Here is a tiny trained network, its code and every weight. The questions are about switching its units off for an input and a target symbol, where a switched-off unit gives its printed mean instead of its output.

import numpy as np


def w(rows, s, z=0):
    codes = np.array(rows[::2]) - 128.0
    scale = np.full(codes.shape[1], s)
    scale[-1] = z or s
    return codes * scale


def norm(h):
    return h / np.sqrt((h * h).mean(-1, keepdims=True) + 1e-5)


def f(y):
    return y / 2 * (1 + np.tanh(0.7978845608 * (y + 0.044715 * y**3)))


def softmax(a):
    e = np.exp(a - a.max(-1, keepdims=True))
    return e / e.sum(-1, keepdims=True)


def log_softmax(a):
    a = a - a.max(-1, keepdims=True)
    return a - np.log(np.exp(a).sum(-1, keepdims=True))


def net(x, mask):
    ids = ['ζλξστφ'.index(c) for c in x.split()]
    T = len(ids)
    res = E[ids] + P[:T]
    q, k, v = (norm(res) @ M[0].T for M in (Q, K, V))
    z = softmax(np.where(np.tri(T) > 0, q @ k.T / 3**0.5, -1e9)) @ v
    res = res + np.where(mask[0], z, O[0][:, -1]) @ O[0][:, :-1]
    y = f(norm(res) @ A[0][:, :-1].T + A[0][:, -1])
    res = res + np.where(mask[1:17], y, B[0][:, -1]) @ B[0][:, :-1]
    return log_softmax(norm(res)[-1] @ U[:, :-1].T + U[:, -1])


Q, K, V, O, A, B = {}, {}, {}, {}, {}, {}
E = w([
[116,138,138],'ζ',
[127,139,110],'λ',
[187,123,95],'ξ',
[155,143,113],'σ',
[199,114,4],'τ',
[141,172,100],'φ',
],0.017)
P = w([
[80,81,180],'0',
[149,195,75],'1',
[163,75,82],'2',
[138,197,75],'3',
[156,79,78],'4',
[166,202,84],'5',
[140,84,87],'6',
[196,221,76],'7',
[124,87,87],'8',
[233,251,56],'9',
[129,79,83],'10',
],0.011)
Q[0] = w([
[79,138,143],'h1',
[100,253,212],'h1',
[80,155,109],'h1',
],0.034)
K[0] = w([
[145,147,140],'h1',
[116,124,4],'h1',
[163,115,79],'h1',
],0.037)
V[0] = w([
[171,117,108],'h1',
[86,97,154],'h1',
[222,110,247],'h1',
],0.015)
O[0] = w([
[124,140,81,110],'h1',
[113,89,175,180],'h1',
[251,105,218,2],'h1',
],0.017,0.0061)
A[0] = w([
[165,159,117,103],'n1',
[121,143,165,140],'n2',
[121,70,149,83],'n3',
[134,75,136,117],'n4',
[139,151,139,113],'n5',
[169,153,114,93],'n6',
[142,100,153,92],'n7',
[126,119,133,106],'n8',
[182,244,154,136],'n9',
[91,70,153,31],'n10',
[142,133,103,101],'n11',
[105,72,132,121],'n12',
[106,36,124,3],'n13',
[137,133,117,121],'n14',
[179,159,91,83],'n15',
[120,253,173,109],'n16',
],0.033,0.017)
B[0] = w([
[90,154,85,139],'n1',
[133,169,59,139],'n2',
[126,86,191,217],'n3',
[153,135,151,214],'n4',
[129,162,83,116],'n5',
[78,151,119,134],'n6',
[105,183,117,151],'n7',
[125,166,110,119],'n8',
[164,132,47,177],'n9',
[183,23,126,220],'n10',
[124,92,119,143],'n11',
[101,185,142,255],'n12',
[151,2,107,220],'n13',
[127,113,126,132],'n14',
[74,131,34,161],'n15',
[166,200,207,165],'n16',
],0.074,0.0082)
U = w([
[163,175,223,125],'ζ',
[152,65,156,254],'λ',
[138,129,71,80],'ξ',
[251,176,134,102],'σ',
[58,70,69,63],'τ',
[21,163,166,138],'φ',
],0.013,0.006)

Each question gives the input, a string of symbols that net reads in full, and the target symbol t.
The units are the heads (3 rows each of Q, K, V and O) and the neurons (one row each of A and B). Each row of codes is followed by its name. A weight is (code - 128) times the scale printed after its matrix; where a second scale follows, it is the last column's (O, A, B and U).
mask holds one flag per unit, heads first, then neurons. A switched-off unit (its flag False) gives its mean, the last column of its rows in O or B, instead of its output. The means were averaged over made-up inputs and are rounded, as every weight is.
A unit's drop is (log p(t) with every unit on - log p(t) with that unit switched off) / (log p(t) with every unit on - log p(t) with every unit switched off).
The circuit of an input: a set's keep is (log p(t) with only the set's units on - log p(t) with every unit switched off) / (log p(t) with every unit on - log p(t) with every unit switched off). Starting from the 12 units with the biggest drops (on a tie, the unit counted first), units are removed one at a time, each time the one whose removal leaves the highest keep (on an exact tie, the one counted first), for as long as the keep stays at least 0.8.
units of the circuit, in order: the units of the circuit, biggest drop first
unit that matters most: the unit with the biggest drop
k most important neurons: the k neurons with the biggest drops, biggest first
drop when u is switched off: that unit's drop, to one decimal
input φ λ λ ξ ξ ζ σ ξ σ, target φ: 2 most important neurons	n13; n10
input ζ λ τ φ, target σ: units of the circuit, in order	n16
input ζ λ τ, target ζ: units of the circuit, in order	h1; n10; n13
input φ φ λ λ σ λ ζ, target φ: units of the circuit, in order	n13; n10
input φ λ τ σ ξ, target φ: units of the circuit, in order	n10; n13
input φ σ λ τ τ ξ λ ξ λ ξ, target ξ: units of the circuit, in order	n15; n9
input λ φ σ φ σ φ, target ξ: units of the circuit, in order	h1; n9
input λ λ τ τ σ λ φ ζ, target σ: 3 most important neurons	n16; n12; n3
input τ λ λ σ σ, target τ: 2 most important neurons	n12; n10
input λ φ λ ζ λ φ λ λ λ λ, target φ: 4 most important neurons	n10; n13; n9; n4
input φ λ ζ λ λ λ σ λ λ σ, target φ: 2 most important neurons	n10; n13
input λ λ λ φ, target σ: 3 most important neurons	n16; n12; n13
input σ σ λ ζ, target ζ: 3 most important neurons	n13; n16; n10
input σ φ σ τ, target ξ: unit that matters most	h1
input τ σ ζ, target τ: 2 most important neurons	n12; n10
input λ ξ λ λ λ σ λ ζ, target φ: drop when n9 is switched off	0.3
input τ τ λ λ λ φ ξ, target τ: drop when h1 is switched off	1.3
input ξ λ λ ξ λ σ τ, target ξ: drop when n3 is switched off	0.1
